[-11  -7  -4   3   9   0   0   6  17  15  -3  -6   1   4  -7  -4  -2  -2
 -10  -9   3 -17  -5  -4  -1  -2 -17   4 -14  -8 -10   7   1   3 -11  -3
 -10   6] | Bomi
[ -4  -8   0   0   3   0   6  -3  -6   2   1  -5  -2   4  -6  -2  -4  -4
  -7  -9  -3  -9   4   0   3  -2  -8  -3 -10  -9  -8   5  -6   3 -14  -1
 -11  -5] | Bomi
[ -2  -6   3  -3   3  -4   6   4 -15  -1  -4  -1  -1   3  -3   2  -1  -6
 -11  -9  -9 -10   1   3  -1  -3  -6   1  -9 -10  -7   5  -8   6  -8  -2
  -4  -1] | mok
[  2  -6   2   0   1   2  -6  10 -12   1   1  -4   4   1  -5  -6 -11  -5
  -7   2   0  -5   4  -1   5  -3   3   3 -21  -3  -8   4  -6  -1  -5  -1
  -9   1] | mok
[-12 -13  -9  12   8  -3   8   3  21  25   4 -20   1   7  -8 -11 -10  -2
 -13 -16  -2 -21  -3  -7  -1   3 -34   1 -18 -11 -11   6  -5  -4  -5   0
 -26   3] | Rapud
[ -7 -10   1   2   3  -1   3   5   0   9  -2 -10  -1   4  -7  -6  -5  -5
 -10 -10  -3 -15  -2   2  -1  -3 -16  -3 -14  -9 -10   6  -5   3 -10  -1
 -13   3] | mok
[-12  -3   6  -4   3  -4   4   1  -8   0  -1   6  -3   9  -8   1   0  -3
 -12  -6  -7 -12   1  -1   1  -5  -9   8   4  -4  -3   6  -5  10 -10  -4
   3   0] | fiso
[-17 -11  -6   9   5  -2   9   3  16  19  -4 -16  -1   4  -7  -8  -8  -1
 -12 -16  -4 -17  -6  -1  -4   1 -37   0  -5 -10  -7   6  -3   3  -4   0
 -13   5] | zep
[  7  -3   9 -10  -5  -2   6   1 -33 -14  -3   7   1   0  -3   8  -7  -2
  -8   1  -5   1   3   4   1  -2  22   0 -16   3  -3   3  -9   4 -13  -3
   2  -7] | fiso
[-22  -1   1  -4  11  -3   5   4 -12   0  -7  -1  -4  13  -9   3  11 -13
 -16 -14 -17 -17  -8   3  -9  -9 -28  -9  19  -8  -9   8  -3  18  -8  -5
   6  -1] | fiso
[-10  -4   3  -1   4  -6   4   3  -7   3  -1  -6   1   5  -3  -2  -1  -4
  -8  -9  -4 -11   2  -3  -2  -3  -7  -3  -1  -7 -10   8  -6   3 -14  -1
  -6   2] | Bomi
[-15  -3  -2   2   4   0   2   2  23  18  -4  -6   0   6  -4  -2  -1   0
  -9  -9   7 -16  -1  -2   1   2 -12   1   2 -13 -13   8  -3   6 -12   0
  -5  10] | Pinis
[-24  -2  -3   3  12  -6   9   4  11  15  11 -15  -4   7   2  -6   6 -10
 -12 -14 -17 -19  -7  -6 -15  -4 -51   3  24  -9  -5   1   0  17  10   0
  -5   0] | mok
[-16  -7  -4   4   4   6   3   2  19  14  -3  -6   0   6  -5  -5  -3  -1
 -13 -12   4 -18   1  -7   3   7 -17   5  -8  -9 -14  12  -1   4 -13   0
 -10   7] | Bomi
[-21  -2   0  -3   7  -1   0   2  19  12  -2  -1   0   7  -7  18   6  -5
 -15 -13   4 -19  -5  -5  -3 -10 -21  -2  11  -9 -14   8  -2  14 -12  -3
   1   7] | Pinis
[ -2  -8   8  -5   3  -2   3   3 -12  -3  -6   4   0   6  -8   2  -4  -3
 -12  -5   0  -8   4   2   7  -3   9   1 -19  -8 -15  13 -12   4 -27  -6
  -3   0] | Bomi
[ -5  -4  -4   6   4   4  -3   1  20  13  -3  -6   5   3  -8  -5  -6   0
  -5  -8   9  -8  -2  -6   2   3 -11   1 -11  -4 -13   5  -1   0  -9   5
  -9   5] | Pinis
[ -4 -10  -5   3   3   0   7   3   0   9   1 -13  -1   3  -7  -8  -7   3
  -9 -10  -3 -11  -1   0  -3  -1 -18   1 -15  -8 -15   4  -6   2  -3   0
 -14   3] | Pinis
[ -6  -5  -7   2   2   2   2   3  10  11  -1  -3   3   1  -8  -6  -7  -4
  -9  -7   5 -12  -1  -2   2  -3  -5   1 -13  -8  -6   6  -7   2 -15  -2
  -8   6] | zep
[ -7 -11   2   0   2  -5  10   5  -9   4  -1  -5  -1   7  -6  -2  -6  -6
 -14 -11  -3 -15   3   5   6  -4 -10   1 -18  -9 -13   9 -10   3 -16  -3
  -9   3] | Bomi
[ -4 -14  -7   4   1   2   5   8  13   8   1 -11  -1   1   0  -6  -5  -3
  -7  -7   6 -12   0  -4   3  -2 -10   3 -17  -7 -11   5  -4  -2  -6   1
 -16   4] | Pinis
